Moves between objects:
Maz ω Pep
Maz ψ Vop
Vov ω Lub
Vov ψ Tes
Piv ω Veg
Piv ψ Bab
Zon ω Vov
Zon ψ Pil
Mim ω Kul
Mim ψ Ziv
Vap ω Piv
Vap ψ Bip
Gom ω Sal
Gom ψ Sor
Fot ω Sem
Fot ψ Neb
Zag ω Gil
Zag ψ Tor
Lep ω Bub
Lep ψ Kor
Veg ω Sor
Veg ψ Sal
Sor ω Mul
Sor ψ Gom
Gik ω Zag
Gik ψ Vos
Ziv ω Dis
Ziv ψ Mim
Rem ω Gik
Rem ψ Ret
Bip ω Sav
Bip ψ Vap
Bab ω Bip
Bab ψ Piv
Vos ω Ret
Vos ψ Gik
Nak ω Ziv
Nak ψ Kul
Mul ω Ral
Mul ψ Ved
Lub ω Mim
Lub ψ Dis
Dal ω Zug
Dal ψ Nez
Gil ω Dal
Gil ψ Zet
Tes ω Pil
Tes ψ Vov
Ved ω Gom
Ved ψ Mul
Ral ω Kor
Ral ψ Bub
Pep ω Vap
Pep ψ Sav
Pil ω Rem
Pil ψ Zon
Neb ω Lep
Neb ψ Fot
Vop ω Lif
Vop ψ Maz
Sal ω Bab
Sal ψ Veg
Beb ω Nez
Beb ψ Zug
Nez ω Zet
Nez ψ Dal
Pog ω Noz
Pog ψ Vab
Tor ω Vos
Tor ψ Zag
Lif ω Beb
Lif ψ Bet
Sem ω Nol
Sem ψ Puz
Ret ω Zon
Ret ψ Rem
Noz ω Puz
Noz ψ Nol
Zet ω Tor
Zet ψ Gil
Sav ω Vop
Sav ψ Pep
Dis ω Tes
Dis ψ Lub
Bet ω Maz
Bet ψ Lif
Bub ω Ved
Bub ψ Ral
Kor ω Fot
Kor ψ Lep
Vab ω Nak
Vab ψ Pog
Nol ω Vab
Nol ψ Noz
Kul ω Pog
Kul ψ Nak
Puz ω Neb
Puz ψ Sem
Zug ω Bet
Zug ψ Beb

In the rows, 63 stands for zero.

The rows follow the links: the fewer symbols apart two objects are, the more alike their rows tend to be.

Rows of some objects; one shown again gets a slightly different row:
Kor [56,79,71,40,23,53,51,76,71,38,89,72,72,57,81,51,96,79,89,51,53,71,44,59,79,26,60,56,71,63,63,25,82,53,84,48,50,55,58,95,80,72,47,35,64,47,69,43,100,48,24,35,62,63,63,65,55,49,52,63,65]
Zug [34,26,55,43,62,47,80,43,56,73,68,35,56,63,73,68,41,59,81,50,79,72,66,71,56,77,46,46,70,88,37,54,73,59,74,91,79,50,76,53,50,10,83,58,63,65,100,27,53,60,60,41,66,68,34,51,57,49,79,69,73]
Gik [54,77,58,59,66,72,61,78,38,39,34,106,50,41,77,40,81,97,107,51,55,39,51,67,66,87,61,85,90,52,62,59,84,71,60,73,65,87,47,60,64,77,52,76,36,41,81,71,48,58,45,79,73,90,62,58,60,56,75,75,58]
Dal [21,41,55,39,53,44,76,53,49,66,59,50,55,56,79,52,51,82,102,46,79,63,48,67,56,77,44,54,78,78,34,46,75,59,73,88,71,55,70,52,56,19,75,58,51,52,109,29,55,50,48,40,70,89,36,44,51,48,79,72,64]
Noz [39,64,37,51,69,59,66,53,27,69,64,63,58,60,72,70,91,96,89,47,61,57,50,81,77,97,69,47,63,72,66,68,48,43,51,61,32,73,77,92,73,50,57,67,17,48,65,52,71,50,42,44,74,64,43,65,30,21,77,91,64]
Neb [28,54,36,37,63,43,64,34,34,50,79,43,62,64,76,83,64,84,75,60,68,81,71,97,88,53,52,45,63,83,93,55,57,58,79,71,55,57,85,85,76,51,67,43,45,52,71,45,87,47,45,35,72,56,16,67,34,28,60,68,83]
Vos [42,51,61,49,68,57,70,40,68,50,52,52,45,62,53,55,22,56,57,63,77,72,82,61,54,47,41,81,73,70,73,61,80,91,76,95,111,57,71,17,48,64,79,54,97,59,91,63,43,57,86,78,67,82,50,50,89,86,71,48,68]
Bet [41,21,55,56,67,53,84,39,64,89,70,18,62,74,63,76,26,45,62,59,84,74,76,68,53,72,53,45,60,85,38,68,62,57,64,85,71,50,85,49,51,11,92,61,67,73,87,30,47,60,69,50,53,55,38,54,55,52,73,61,72]
Lub [75,50,75,102,82,93,60,81,69,84,26,70,73,65,63,57,54,53,82,74,60,37,72,50,54,110,71,78,70,55,30,78,76,63,39,71,47,85,47,38,51,38,66,91,50,78,52,62,33,93,65,82,55,65,85,57,63,69,65,69,46]
Rem [65,90,59,73,77,71,63,86,48,46,30,107,52,46,67,49,82,89,92,59,54,37,54,63,67,92,66,97,83,44,73,64,78,76,47,62,67,85,46,59,61,94,44,86,39,41,70,86,44,66,62,86,75,89,78,56,63,65,70,75,50]
Vov [73,49,82,101,80,84,63,76,72,80,18,63,67,68,60,57,35,41,73,82,65,46,82,50,44,93,69,74,72,55,34,75,84,75,43,79,72,72,45,21,43,35,78,88,68,77,62,62,32,90,77,91,51,69,81,52,72,81,61,56,57]
Bip [105,73,83,87,52,82,59,99,91,79,67,78,82,70,60,63,90,41,43,70,48,54,45,35,54,59,79,60,53,48,45,70,53,56,48,26,38,67,42,74,69,73,52,70,67,75,30,74,78,81,62,69,47,51,107,75,69,79,51,53,47]
Pog [57,67,50,66,77,76,68,69,29,80,53,79,65,58,75,66,95,87,93,53,55,44,43,80,69,108,71,51,67,58,55,77,58,44,46,58,24,83,66,89,70,42,57,79,16,48,58,54,62,57,40,57,71,66,59,62,27,31,75,94,56]

Each walk starts at a row. The symbols on each line, taken left to right, move it on to the next object.
Each answer is a row, close to the row of the object it stands for.
start [36,68,61,52,54,60,66,67,39,39,45,93,45,48,82,42,73,104,119,43,60,48,44,71,60,88,54,81,86,54,53,47,86,66,72,78,67,75,48,62,63,57,58,66,38,37,97,55,56,53,43,60,73,91,53,44,58,52,76,81,63]
ω ψ ω ψ ω
[32,53,62,39,53,55,66,64,45,45,57,73,55,45,85,46,64,94,116,39,69,55,44,69,60,80,45,71,87,69,45,44,86,59,77,89,75,67,59,61,61,35,65,62,45,41,104,40,57,49,37,50,67,90,38,40,56,53,78,79,61]
ψ ω ψ ψ ω ω ω
[66,44,75,90,78,78,69,59,83,66,32,61,60,60,63,56,21,38,68,93,68,58,88,51,48,75,61,81,69,60,45,67,87,85,58,90,87,65,54,16,44,45,79,79,84,76,68,63,34,85,86,87,52,70,71,49,82,89,65,51,64]
start [55,44,68,69,75,66,73,52,71,56,39,55,51,57,56,56,14,50,65,77,77,66,87,54,57,56,53,81,75,68,59,60,84,90,67,99,105,59,62,15,42,53,82,68,89,67,83,60,35,72,87,88,60,70,60,54,87,85,59,46,61]
ω ω ω ψ ψ ω
[73,59,62,91,81,83,68,82,54,85,31,78,72,65,76,59,71,59,83,64,53,38,62,59,56,121,77,66,66,53,29,87,65,51,37,64,33,88,46,54,59,35,63,92,32,69,52,62,41,78,54,75,53,64,80,56,41,61,66,73,51]
ω ω ω ψ ψ ω
[36,60,36,40,65,48,67,46,27,55,80,56,59,55,73,74,78,90,84,45,62,70,60,91,78,77,64,44,66,76,83,63,51,51,61,64,43,64,86,96,77,49,59,52,32,41,68,48,79,45,38,41,76,64,29,67,27,23,65,85,72]
start [79,94,62,74,84,76,63,81,52,48,29,111,48,49,56,49,78,81,67,62,48,36,68,64,62,96,69,93,73,45,79,75,66,78,38,60,66,86,42,51,62,100,51,87,49,52,56,103,38,70,73,97,69,80,86,63,75,78,66,68,53]
ψ ω ω ω ω
[66,60,60,80,76,80,69,77,43,82,42,82,70,61,77,63,85,78,86,59,59,46,50,69,62,123,78,61,65,55,37,84,56,45,39,55,22,84,56,78,63,38,54,88,24,57,56,61,51,73,46,64,62,66,72,65,32,49,77,88,54]
ω ω ω ψ ψ ω ω
[41,47,44,44,61,47,57,30,43,38,80,28,71,66,67,77,43,65,67,74,70,92,82,84,86,31,46,38,53,87,98,51,68,65,87,74,65,51,87,70,79,57,68,37,59,54,64,44,85,48,55,43,62,48,18,68,46,37,46,60,85]
start [38,61,53,31,67,42,80,41,60,44,71,54,31,55,59,59,33,81,61,50,77,76,66,64,51,36,44,76,75,69,79,55,64,90,83,93,114,51,72,35,48,78,72,53,84,55,97,71,47,44,85,66,76,84,40,56,94,72,70,49,72]
ψ ω ψ
[39,69,50,24,55,39,84,46,58,41,77,65,35,51,61,59,59,91,56,30,75,72,57,67,53,38,41,73,72,75,83,52,52,80,85,78,105,51,76,59,43,88,64,53,79,42,103,77,51,36,77,64,81,77,42,63,82,70,74,68,73]
ψ ω ψ
[50,86,49,20,54,39,80,55,53,45,84,74,35,55,57,55,77,100,52,28,62,67,43,64,56,51,48,74,74,69,87,51,47,70,80,66,89,54,76,75,56,95,53,57,63,39,100,77,60,31,73,56,82,82,52,66,75,66,73,74,64]
start [49,20,55,68,79,59,78,40,62,88,64,12,64,77,58,84,28,34,50,80,76,72,85,69,59,78,57,38,51,83,48,79,53,51,52,83,62,53,86,48,51,14,87,64,68,81,65,41,49,69,79,57,56,46,44,54,52,53,62,61,73]
ψ ψ ψ ω ψ ψ
[71,96,64,37,44,56,76,81,60,66,80,87,48,54,59,54,111,95,50,24,52,51,25,52,60,64,72,70,70,53,61,58,33,48,62,37,55,63,59,102,58,98,41,61,49,49,73,82,67,37,58,62,78,68,84,72,66,63,76,83,47]
ω ψ ψ ψ ψ
[58,91,52,23,45,45,77,60,56,52,86,83,33,52,62,56,103,105,49,23,63,57,32,68,60,56,58,70,65,58,75,54,43,61,74,54,71,56,64,91,63,99,52,64,54,41,92,83,64,36,64,57,83,82,65,70,70,66,78,75,57]
start [64,46,68,68,61,60,51,45,76,54,75,26,80,70,61,73,28,34,54,93,68,92,94,62,77,21,56,52,52,69,86,51,74,69,81,67,68,44,76,49,71,55,65,32,92,73,42,45,88,70,64,58,49,42,45,67,67,64,42,40,84]
ω ψ ω ω ψ
[44,46,51,56,54,52,50,37,57,51,79,24,71,64,64,72,32,51,57,81,71,89,94,77,84,22,53,45,58,86,90,52,70,66,88,72,75,48,80,53,76,54,70,33,81,70,56,42,88,57,58,46,57,48,27,69,57,51,43,50,87]
ω ω ω ω
[101,68,92,91,54,79,43,89,97,78,59,66,88,71,56,65,67,25,43,84,50,59,65,41,63,44,77,60,48,50,46,56,65,49,58,35,46,60,46,64,70,70,63,62,83,81,31,61,78,82,63,76,46,39,93,70,75,80,46,44,50]
start [84,95,75,55,44,67,63,92,68,69,76,99,61,61,57,57,114,81,44,41,42,56,27,50,53,70,76,68,58,46,56,61,38,48,51,33,43,65,42,99,66,92,45,73,50,53,61,81,73,54,56,59,71,65,96,69,64,64,69,72,40]
ω ψ ω ω ψ
[98,88,84,74,45,76,58,98,82,79,76,89,77,59,61,54,105,59,50,51,46,46,36,40,56,62,81,64,55,45,37,65,47,47,47,27,37,69,41,91,67,88,47,71,62,68,37,78,74,69,58,67,56,58,103,73,66,68,57,61,42]
ψ ω ω ω ψ
[91,58,83,94,55,77,39,77,95,73,67,49,89,71,56,64,47,19,39,100,51,73,82,44,60,35,70,57,48,53,58,54,74,65,66,49,56,52,46,49,75,61,63,50,91,85,24,57,83,81,68,68,44,40,87,64,76,75,38,35,64]
